W = [37  4 14 44 38 82 38 13 67 48 63 58 28 69  5 38]
W[-16] = 37
W[12] = 28
W[-6] = 63
W[-1] = 38

m =
59	172	50	167	133	18	43	153	147	144	129	41	198
11	82	19	159	10	74	7	194	62	192	107	43	196
109	162	22	126	54	28	137	56	47	80	32	53	7
51	35	58	152	114	197	44	40	33	65	32	61	121
138	126	189	98	107	61	13	164	153	154	180	21	107
130	65	67	95	115	123	171	93	61	185	152	6	148
204	109	168	19	23	183	70	14	78	95	104	111	162
Rows and columns are counted from 0.
(0, 0) -> 59
(5, 1) -> 65
(3, 11) -> 61
(1, 2) -> 19
(4, 6) -> 13
(0, 4) -> 133
(1, 8) -> 62
(6, 7) -> 14
(3, 2) -> 58
(6, 4) -> 23
(2, 12) -> 7
(1, 11) -> 43
(2, 0) -> 109
(1, 12) -> 196
(3, 1) -> 35
(6, 6) -> 70
(0, 12) -> 198
(5, 6) -> 171
(4, 12) -> 107
(6, 5) -> 183
(4, 1) -> 126
(2, 9) -> 80
(3, 7) -> 40
(3, 5) -> 197
(5, 4) -> 115
(0, 2) -> 50
(0, 8) -> 147
(4, 10) -> 180
(5, 8) -> 61
(4, 9) -> 154
(3, 6) -> 44

X =
[[ 1.02 -4.67  3.40  4.09 -0.65 -1.82]
 [ 5.71  5.77 -1.21  2.26 -1.98 -2.38]
 [ 4.82  3.07 -3.28  4.89  1.95  5.40]]
X[0][0] = 1.02
X[2][4] = 1.95
X[1][5] = -2.38
X[1][2] = -1.21
X[1][3] = 2.26
X[0][3] = 4.09
X[2][5] = 5.40
X[2][0] = 4.82
X[0][2] = 3.40
X[1][1] = 5.77
X[0][1] = -4.67
X[2][2] = -3.28
X[0][5] = -1.82

B =
[[ 3.57  5.39 -1.30  2.00 -0.39  4.46 -1.72  0.32 -1.66 -4.30 -5.04  0.49
  -2.30 -1.89]
 [-4.87 -1.79  1.16 -0.36  4.54 -2.89 -0.80 -4.31 -1.03  4.72  5.69 -0.24
   4.84  4.05]
 [-1.30 -4.20 -0.04 -1.63 -5.88 -0.59  1.08  0.88  1.46 -0.74  6.19  5.25
  -6.05  0.77]
 [ 5.35 -2.50  3.40 -0.09 -4.37 -1.91  0.26 -0.62  5.80 -5.92  4.41 -3.51
  -2.52  5.42]
 [ 0.58  1.33 -1.17 -5.55 -0.60 -0.38 -5.32  0.84 -4.93 -1.66 -3.46  4.77
  -5.44 -0.66]
 [-5.12  5.59  6.29 -2.95  5.80  3.77  4.28  1.93 -5.79 -5.32  5.11  1.56
  -2.12 -1.24]
 [-5.48 -5.27 -4.96 -6.17  1.37  2.01  0.92 -4.77 -3.70  1.78 -5.70  0.97
  -3.64  4.22]
 [ 5.08 -2.09  2.92  0.51  3.22  3.83  4.98 -1.11 -4.46 -1.19 -0.17 -5.57
  -3.70  5.24]
 [ 4.62 -2.02  5.60  4.57 -4.35  1.82 -5.28 -0.19  4.78 -1.25 -4.52 -2.38
   3.21  4.31]]
B[0, 0] = 3.57
B[2] = [-1.30, -4.20, -0.04, -1.63, -5.88, -0.59, 1.08, 0.88, 1.46, -0.74, 6.19, 5.25, -6.05, 0.77]
B[8, 2] = 5.60
B[3, 0] = 5.35
B[3, 5] = -1.91
B[5, 6] = 4.28
B[:, 6] = [-1.72, -0.80, 1.08, 0.26, -5.32, 4.28, 0.92, 4.98, -5.28]
B[5, 1] = 5.59
B[4, 7] = 0.84
B[8, 6] = -5.28
B[1] = [-4.87, -1.79, 1.16, -0.36, 4.54, -2.89, -0.80, -4.31, -1.03, 4.72, 5.69, -0.24, 4.84, 4.05]
B[4, 4] = -0.60
B[:, 5] = [4.46, -2.89, -0.59, -1.91, -0.38, 3.77, 2.01, 3.83, 1.82]
B[1, 10] = 5.69
B[3] = [5.35, -2.50, 3.40, -0.09, -4.37, -1.91, 0.26, -0.62, 5.80, -5.92, 4.41, -3.51, -2.52, 5.42]
B[8, 12] = 3.21
B[3, 7] = -0.62
B[1, 5] = -2.89
B[:, 3] = [2.00, -0.36, -1.63, -0.09, -5.55, -2.95, -6.17, 0.51, 4.57]
B[:, 2] = [-1.30, 1.16, -0.04, 3.40, -1.17, 6.29, -4.96, 2.92, 5.60]
B[8, 11] = -2.38
B[6, 11] = 0.97
B[0, 6] = -1.72
B[:, 1] = [5.39, -1.79, -4.20, -2.50, 1.33, 5.59, -5.27, -2.09, -2.02]
B[0, 7] = 0.32
B[0, 3] = 2.00
B[1, 9] = 4.72
B[3, 3] = -0.09
B[5, 12] = -2.12
B[6, 8] = -3.70
B[5, 7] = 1.93
B[:, 12] = [-2.30, 4.84, -6.05, -2.52, -5.44, -2.12, -3.64, -3.70, 3.21]
B[0] = [3.57, 5.39, -1.30, 2.00, -0.39, 4.46, -1.72, 0.32, -1.66, -4.30, -5.04, 0.49, -2.30, -1.89]
B[:, 10] = [-5.04, 5.69, 6.19, 4.41, -3.46, 5.11, -5.70, -0.17, -4.52]
B[1, 2] = 1.16
B[7] = [5.08, -2.09, 2.92, 0.51, 3.22, 3.83, 4.98, -1.11, -4.46, -1.19, -0.17, -5.57, -3.70, 5.24]
B[5, 13] = -1.24

grid =
[[ 0.17  1.91  0.16 -0.14  2.63 -0.44  0.93 -0.14  0.68  0.19 -0.62  1.28
  -0.84  0.46  1.06  3.08]
 [-0.17  0.56  0.12 -0.20 -0.15 -1.49 -0.49  0.14 -0.26 -0.04 -0.02 -0.19
   0.07  0.15  0.70  1.14]
 [-1.11  2.67  0.01  0.02  2.87  1.97 -2.01 -0.42  0.80 -0.12  3.00  1.13
  -1.58 -2.11  1.19  2.12]
 [ 0.88  1.50  0.06 -0.23  1.19 -1.73  1.35 -0.38 -3.49 -0.05 -2.82  4.21
  -0.77  1.77  0.59  1.78]
 [-1.75  0.48 -0.06  0.18 -0.45  3.87 -2.58 -0.29 -0.58  0.04  3.67  3.01
   0.82 -5.79  0.07  1.55]]
grid[0,-16]	0.17
grid[0,-5]	1.28
grid[2,-6]	3.00
grid[-4,-16]	-0.17
grid[4,13]	-5.79
grid[-3,-14]	0.01
grid[3,9]	-0.05
grid[-3,-2]	1.19
grid[-5,13]	0.46
grid[4]	[-1.75, 0.48, -0.06, 0.18, -0.45, 3.87, -2.58, -0.29, -0.58, 0.04, 3.67, 3.01, 0.82, -5.79, 0.07, 1.55]
grid[:, 1]	[1.91, 0.56, 2.67, 1.50, 0.48]
grid[:, -14]	[0.16, 0.12, 0.01, 0.06, -0.06]
grid[-1,-5]	3.01
grid[-4]	[-0.17, 0.56, 0.12, -0.20, -0.15, -1.49, -0.49, 0.14, -0.26, -0.04, -0.02, -0.19, 0.07, 0.15, 0.70, 1.14]
grid[2]	[-1.11, 2.67, 0.01, 0.02, 2.87, 1.97, -2.01, -0.42, 0.80, -0.12, 3.00, 1.13, -1.58, -2.11, 1.19, 2.12]
grid[-2,-14]	0.06
grid[-5,-13]	-0.14
grid[1,-3]	0.15
grid[-1,7]	-0.29
grid[0,12]	-0.84
grid[1,-15]	0.56
grid[-3,-16]	-1.11
grid[-3,11]	1.13
grid[:, -5]	[1.28, -0.19, 1.13, 4.21, 3.01]
grid[1,7]	0.14
grid[3,4]	1.19
grid[3,1]	1.50
grid[-2,-2]	0.59
grid[3,-3]	1.77
grid[-1,-15]	0.48
grid[2,-7]	-0.12
grid[:, 5]	[-0.44, -1.49, 1.97, -1.73, 3.87]
